Below is a small trained network, with its code and all its weights. Each question gives an input and a class and asks what happens when units are switched off, that is, made to give their printed mean instead of their output.

import numpy as np


def w(rows, s, z=0):
    codes = np.array(rows[::2]) - 128.0
    scale = np.full(codes.shape[1], s)
    scale[-1] = z or s
    return codes * scale


def f(y):
    return np.maximum(y, 0)


def log_softmax(a):
    a = a - a.max(-1, keepdims=True)
    return a - np.log(np.exp(a).sum(-1, keepdims=True))


def net(x, mask):
    res = np.array(x, float).reshape(1, 7) / 4 @ E
    y = f(res @ A[0][:, :-1].T + A[0][:, -1])
    res = res + np.where(mask, y, B[0][:, -1]) @ B[0][:, :-1]
    return log_softmax(res[-1] @ U[:, :-1].T + U[:, -1])


A, B = {}, {}
E = w([
[104,118,197],'x0',
[34,227,123],'x1',
[138,182,231],'x2',
[93,110,168],'x3',
[124,89,205],'x4',
[67,134,115],'x5',
[254,211,109],'x6',
],0.0077)
A[0] = w([
[109,142,142,88],'n1',
[180,115,79,180],'n2',
[187,85,224,201],'n3',
[137,150,172,255],'n4',
[139,171,90,111],'n5',
[91,86,185,192],'n6',
[114,147,158,40],'n7',
[189,123,140,90],'n8',
[138,196,125,151],'n9',
[138,254,68,192],'n10',
],0.015,0.0065)
B[0] = w([
[171,92,106,138],'n1',
[255,119,179,195],'n2',
[141,178,204,216],'n3',
[179,194,181,196],'n4',
[128,176,145,169],'n5',
[46,180,156,192],'n6',
[179,133,120,137],'n7',
[170,79,70,164],'n8',
[132,201,193,186],'n9',
[118,222,201,254],'n10',
],0.0081,0.014)
U = w([
[251,76,141,103],'0',
[28,62,119,3],'1',
[144,169,175,249],'2',
[149,39,90,74],'3',
],0.013,0.0049)

Each question gives the input, the list of numbers given to net, and the class t.
The units are the neurons (one row each of A and B). Each row of codes is followed by its name. A weight is (code - 128) times the scale printed after its matrix; where a second scale follows, it is the last column's (A, B and U).
mask holds one flag per neuron, in row order. A switched-off neuron (its flag False) gives its mean, the last column of its row in B, instead of its output. The means were averaged over made-up inputs and are rounded, as every weight is.
A unit's drop is (log p(t) with every unit on - log p(t) with that unit switched off) / (log p(t) with every unit on - log p(t) with every unit switched off).
The circuit of an input: a set's keep is (log p(t) with only the set's units on - log p(t) with every unit switched off) / (log p(t) with every unit on - log p(t) with every unit switched off). Starting from all 10 units, units are removed one at a time, each time the one whose removal leaves the highest keep (on an exact tie, the one counted first), for as long as the keep stays at least 0.8.
circuit, biggest first: the units of the circuit, biggest drop first
k most important neurons: the k neurons with the biggest drops, biggest first
drop of u: that unit's drop, to one decimal
input [6,-7,5,-7,-2,4,7], class 0: circuit, biggest first	n8
input [-2,-2,-8,-8,-1,5,-8], class 3: circuit, biggest first	n10, n3
input [-4,4,0,-2,1,0,-4], class 1: circuit, biggest first	n2, n3, n10, n4
input [-4,-4,-3,0,-8,7,0], class 0: circuit, biggest first	n2, n6
input [-6,-2,0,5,0,6,-1], class 3: circuit, biggest first	n10, n3, n9
input [-3,-4,2,-2,-5,2,8], class 0: 2 most important neurons	n2, n8
input [3,-8,-2,-6,2,7,-2], class 0: 2 most important neurons	n10, n9
input [3,-1,-7,0,-8,-5,5], class 0: 2 most important neurons	n2, n6
input [1,1,-1,-5,-1,-8,5], class 0: 4 most important neurons	n2, n6, n8, n3
input [-4,-6,-1,7,2,-3,2], class 0: drop of n10	0.1
input [-6,-1,-8,-2,7,-3,1], class 0: drop of n2	0.2
input [-8,-3,-3,4,-3,4,8], class 0: drop of n5	-0.1
input [4,-5,-6,-1,-2,4,-3], class 1: drop of n4	0.2
